Here is a tiny trained network, its code and every weight. The questions are about switching its units off for an input and a target symbol, where a switched-off unit gives its printed mean instead of its output.

import numpy as np


def w(rows, s, z=0):
    codes = np.array(rows[::2]) - 128.0
    scale = np.full(codes.shape[1], s)
    scale[-1] = z or s
    return codes * scale


def f(y):
    return np.maximum(y, 0)


def softmax(a):
    e = np.exp(a - a.max(-1, keepdims=True))
    return e / e.sum(-1, keepdims=True)


def log_softmax(a):
    a = a - a.max(-1, keepdims=True)
    return a - np.log(np.exp(a).sum(-1, keepdims=True))


def net(x, mask):
    ids = ['αβγεζηθλμξστφω'.index(c) for c in x.split()]
    T = len(ids)
    res = E[ids] + P[:T]
    u = 0
    for l in range(2):
        r = res
        for j in range(2):
            rows = slice(3 * j, 3 * j + 3)
            q, k, v = (r @ M[l][rows].T for M in (Q, K, V))
            z = softmax(np.where(np.tri(T) > 0, q @ k.T / 3**0.5, -1e9)) @ v
            o = O[l][rows]
            res = res + np.where(mask[u + j], z, o[:, -1]) @ o[:, :-1]
        u += 2
        y = f(res @ A[l][:, :-1].T + A[l][:, -1])
        res = res + np.where(mask[u : u + 12], y, B[l][:, -1]) @ B[l][:, :-1]
        u += 12
    return log_softmax(res[-1] @ U[:, :-1].T + U[:, -1])


Q, K, V, O, A, B = {}, {}, {}, {}, {}, {}
E = w([
[163,254,145,141,154,254,177,87,129,119],'α',
[112,140,216,197,188,174,228,121,182,122],'β',
[62,133,112,74,192,122,132,42,208,125],'γ',
[87,164,130,128,98,179,80,31,97,255],'ε',
[149,70,226,144,54,166,210,114,126,153],'ζ',
[58,163,107,211,212,121,120,173,173,215],'η',
[80,81,126,78,130,69,124,176,137,155],'θ',
[51,13,168,156,145,74,220,155,214,108],'λ',
[96,163,36,68,165,128,168,169,174,61],'μ',
[191,108,119,191,70,136,192,192,57,170],'ξ',
[75,60,119,65,45,96,71,85,108,188],'σ',
[177,159,199,97,168,110,135,90,130,173],'τ',
[172,130,159,58,84,182,206,50,127,63],'φ',
[99,131,59,54,138,97,129,207,126,107],'ω',
],0.0063)
P = w([
[130,147,151,92,150,99,55,139,133,121],'0',
[133,63,27,124,129,252,102,175,174,196],'1',
[11,157,125,213,73,131,125,83,158,46],'2',
[188,65,168,40,158,245,160,147,110,209],'3',
[2,192,111,151,161,98,246,81,27,100],'4',
[108,110,81,63,169,227,230,78,134,192],'5',
],0.0064)
Q[0] = w([
[91,190,148,178,68,49,107,101,109,53],'L0H1',
[61,197,171,195,89,53,119,102,86,48],'L0H1',
[208,95,193,142,110,116,2,156,214,99],'L0H1',
[174,71,112,47,189,191,157,158,170,222],'L0H2',
[103,111,85,87,150,192,212,109,108,187],'L0H2',
[33,181,108,147,96,101,189,105,91,110],'L0H2',
],0.0094)
K[0] = w([
[213,44,89,94,153,247,71,198,214,189],'L0H1',
[217,24,116,64,131,255,89,169,212,207],'L0H1',
[98,148,11,204,46,140,52,129,226,63],'L0H1',
[58,216,165,192,121,17,152,76,13,63],'L0H2',
[104,162,201,67,150,44,157,119,17,129],'L0H2',
[199,114,208,21,166,161,147,152,107,217],'L0H2',
],0.0068)
V[0] = w([
[81,130,112,85,207,77,62,67,180,168],'L0H1',
[130,161,49,165,121,117,81,225,75,206],'L0H1',
[101,154,146,204,254,96,163,184,196,114],'L0H1',
[183,198,206,174,150,183,133,86,95,190],'L0H2',
[202,149,123,84,168,89,138,174,101,83],'L0H2',
[129,24,197,156,88,60,138,191,114,174],'L0H2',
],0.0086)
O[0] = w([
[11,169,164,87,66,105,197,203,97,168,69],'L0H1',
[154,65,141,28,254,140,171,113,52,170,135],'L0H1',
[48,128,219,207,195,40,99,146,39,43,35],'L0H1',
[132,38,149,108,66,250,59,134,85,45,250],'L0H2',
[181,210,163,45,167,50,19,184,150,134,11],'L0H2',
[129,46,224,139,187,110,149,64,231,185,69],'L0H2',
],0.0072,0.0019)
A[0] = w([
[132,144,213,42,142,127,107,97,102,90,252],'L0N1',
[59,194,142,140,56,104,132,184,94,140,114],'L0N2',
[110,176,162,139,150,145,40,65,145,170,188],'L0N3',
[127,200,89,199,111,133,129,163,186,185,178],'L0N4',
[119,115,145,189,61,116,108,128,234,106,236],'L0N5',
[122,155,132,101,113,175,171,159,119,37,177],'L0N6',
[128,106,200,111,137,75,2,78,106,156,175],'L0N7',
[83,93,119,143,114,158,156,198,102,84,247],'L0N8',
[164,83,90,132,133,170,140,102,111,136,103],'L0N9',
[101,78,89,159,165,136,136,145,122,207,172],'L0N10',
[132,207,191,87,196,185,199,110,181,134,99],'L0N11',
[138,157,147,112,109,166,179,117,132,168,139],'L0N12',
],0.0061,0.003)
B[0] = w([
[86,56,123,56,145,154,54,217,151,127,195],'L0N1',
[35,138,125,90,45,136,169,204,144,93,188],'L0N2',
[132,20,159,99,132,122,141,218,212,46,176],'L0N3',
[79,128,103,89,80,65,105,137,217,70,194],'L0N4',
[166,150,121,180,100,191,117,96,242,110,197],'L0N5',
[77,117,108,142,112,145,55,125,109,188,223],'L0N6',
[153,88,177,82,168,145,112,158,223,92,160],'L0N7',
[37,109,135,138,118,208,77,98,107,128,254],'L0N8',
[151,128,97,132,131,155,147,85,68,112,226],'L0N9',
[127,153,139,94,142,171,182,46,82,86,218],'L0N10',
[54,3,76,101,137,23,142,192,169,148,180],'L0N11',
[102,121,57,114,120,109,157,108,134,143,211],'L0N12',
],0.0056,0.0048)
Q[1] = w([
[127,146,131,211,191,125,111,135,87,15],'L1H1',
[46,65,76,47,127,218,144,129,146,171],'L1H1',
[48,78,69,83,73,254,164,86,151,115],'L1H1',
[198,167,205,136,106,86,166,70,139,82],'L1H2',
[206,187,197,200,125,60,67,166,155,88],'L1H2',
[140,192,200,158,70,26,115,133,114,166],'L1H2',
],0.0051)
K[1] = w([
[134,154,23,124,126,213,161,124,173,147],'L1H1',
[173,165,223,60,132,122,38,205,171,99],'L1H1',
[166,152,178,14,150,93,53,231,171,162],'L1H1',
[73,119,2,171,150,168,201,80,106,150],'L1H2',
[103,99,91,242,95,130,228,43,104,83],'L1H2',
[153,34,83,197,155,164,197,63,143,101],'L1H2',
],0.0055)
V[1] = w([
[119,61,85,248,115,172,239,58,178,140],'L1H1',
[176,23,226,64,221,179,139,52,37,178],'L1H1',
[4,124,130,68,165,46,234,131,114,176],'L1H1',
[91,93,231,245,236,88,116,210,150,19],'L1H2',
[210,72,211,92,133,73,106,90,255,217],'L1H2',
[98,95,232,224,15,202,62,94,125,42],'L1H2',
],0.005)
O[1] = w([
[141,142,196,59,195,151,40,38,105,120,2],'L1H1',
[93,161,118,211,119,189,116,123,140,4,104],'L1H1',
[116,88,157,211,137,200,71,200,122,208,117],'L1H1',
[176,108,254,169,95,102,142,134,107,100,115],'L1H2',
[133,150,177,40,158,247,220,143,151,94,140],'L1H2',
[113,89,145,54,50,83,92,49,120,90,215],'L1H2',
],0.0061,0.0054)
A[1] = w([
[133,46,82,185,138,70,56,136,135,201,90],'L1N1',
[123,153,139,123,93,82,194,143,134,156,188],'L1N2',
[209,45,111,151,149,151,117,62,179,144,130],'L1N3',
[133,80,160,198,86,33,105,60,74,70,205],'L1N4',
[142,72,94,102,82,5,112,100,79,194,88],'L1N5',
[229,181,113,176,135,142,155,87,43,126,170],'L1N6',
[94,79,165,115,165,165,120,106,89,158,165],'L1N7',
[102,172,121,73,150,105,134,118,161,61,162],'L1N8',
[104,108,59,166,148,82,50,117,124,130,119],'L1N9',
[67,114,145,117,165,136,134,148,2,113,6],'L1N10',
[158,169,128,183,87,135,183,113,77,80,110],'L1N11',
[175,123,156,219,200,156,160,225,131,176,79],'L1N12',
],0.006,0.0025)
B[1] = w([
[216,194,130,119,206,161,109,173,87,65,219],'L1N1',
[99,98,163,104,130,116,118,216,129,147,180],'L1N2',
[119,177,179,77,108,172,160,158,77,67,209],'L1N3',
[158,78,104,160,134,153,86,60,198,194,204],'L1N4',
[167,181,158,145,123,195,123,172,229,166,254],'L1N5',
[120,218,97,131,91,89,118,33,2,117,142],'L1N6',
[102,94,169,77,146,146,92,105,92,166,203],'L1N7',
[182,79,122,125,169,107,118,193,195,107,193],'L1N8',
[114,139,130,42,168,175,95,181,103,81,195],'L1N9',
[140,184,228,82,213,170,109,171,169,183,173],'L1N10',
[94,177,105,123,132,188,109,84,148,190,173],'L1N11',
[109,35,18,138,203,117,110,69,134,91,200],'L1N12',
],0.0056,0.0071)
U = w([
[166,253,180,147,149,96,116,191,109,181,143],'α',
[62,127,248,114,175,107,102,142,70,161,51],'β',
[185,180,46,162,61,106,75,124,202,108,76],'γ',
[243,63,109,78,207,116,135,72,73,56,130],'ε',
[173,219,184,169,149,187,189,132,155,42,127],'ζ',
[95,108,185,173,105,53,117,49,174,162,119],'η',
[169,154,101,152,168,40,164,176,79,155,151],'θ',
[107,90,174,241,117,104,42,111,101,112,104],'λ',
[89,61,79,165,154,52,184,135,120,142,38],'μ',
[97,167,99,125,117,191,145,56,81,225,151],'ξ',
[84,33,134,96,107,167,92,190,181,107,253],'σ',
[56,118,165,133,4,67,202,221,56,95,81],'τ',
[133,141,87,67,107,83,231,93,171,224,46],'φ',
[102,202,69,122,128,137,37,88,5,102,153],'ω',
],0.004,0.0045)

Each question gives the input, a string of symbols that net reads in full, and the target symbol t.
The units are the heads (3 rows each of Q, K, V and O) and the neurons (one row each of A and B). Each row of codes is followed by its name. A weight is (code - 128) times the scale printed after its matrix; where a second scale follows, it is the last column's (O, A, B and U).
mask holds one flag per unit, layer by layer, with each layer's heads first. A switched-off unit (its flag False) gives its mean, the last column of its rows in O or B, instead of its output. The means were averaged over made-up inputs and are rounded, as every weight is.
A unit's drop is (log p(t) with every unit on - log p(t) with that unit switched off) / (log p(t) with every unit on - log p(t) with every unit switched off).
The circuit of an input: a set's keep is (log p(t) with only the set's units on - log p(t) with every unit switched off) / (log p(t) with every unit on - log p(t) with every unit switched off). Starting from the 12 units with the biggest drops (on a tie, the unit counted first), units are removed one at a time, each time the one whose removal leaves the highest keep (on an exact tie, the one counted first), for as long as the keep stays at least 0.8.
circuit, biggest first: the units of the circuit, biggest drop first
unit that matters most: the unit with the biggest drop
top k neurons: the k neurons with the biggest drops, biggest first
k most important neurons of layer l: the k neurons of layer l with the biggest drops, biggest first
which heads matter: for each layer, one digit per head in row order, 1 if its drop is at least 0.15 and else 0, layers parted by /
drop of u: that unit's drop, to one decimal
input β ξ α ξ ξ ε, target ε: circuit, biggest first => [L0H1, L1H1, L0N8]
input ξ ε σ, target ξ: unit that matters most => L0H2
input μ λ γ φ, target τ: which heads matter => 11 / 00
input γ ξ η ε, target β: circuit, biggest first => [L0H1, L1H1, L1N10]
input β φ μ ξ τ, target ε: circuit, biggest first => [L0H1, L1H1]
input ξ ξ ζ θ, target ζ: which heads matter => 11 / 11
input ε ξ σ φ φ, target ω: circuit, biggest first => [L0H2, L1H2, L1H1]
input ε α ε, target ω: which heads matter => 11 / 01
input φ σ η, target φ: which heads matter => 11 / 10
input φ ξ ε ξ γ, target ε: which heads matter => 10 / 00
input ξ α ξ α ξ, target ω: which heads matter => 10 / 10
input α λ ξ σ φ β, target γ: which heads matter => 11 / 01
input λ ε θ ξ τ, target ε: which heads matter => 10 / 00
input ε η ξ σ, target ε: which heads matter => 11 / 00
input η λ η, target λ: which heads matter => 10 / 11
input θ ξ ε ξ ξ ξ, target ε: top neuron => [L1N12]
input μ θ β ε ξ φ, target ε: which heads matter => 10 / 01
input β μ ξ φ ξ, target γ: which heads matter => 10 / 01
input φ ε β ε ε, target φ: which heads matter => 10 / 10
input ξ α λ, target ζ: unit that matters most => L1H2
input γ μ β, target α: top 3 neurons => [L1N1, L1N5, L0N2]
input ζ θ φ ξ β, target ε: which heads matter => 11 / 10
input φ ξ η φ ε ξ, target ξ: which heads matter => 01 / 00
input ε ξ ξ, target ω: drop of L1H2 => 0.4
input ζ ξ ε ζ, target ξ: drop of L0N1 => 0.1
input ξ σ λ ζ η, target ζ: drop of L1H2 => 0.3
input ξ ξ ε τ ξ μ, target ζ: most important neuron of layer 0 => [L0N7]
input φ σ ζ φ θ ξ, target φ: drop of L0H1 => 0.4
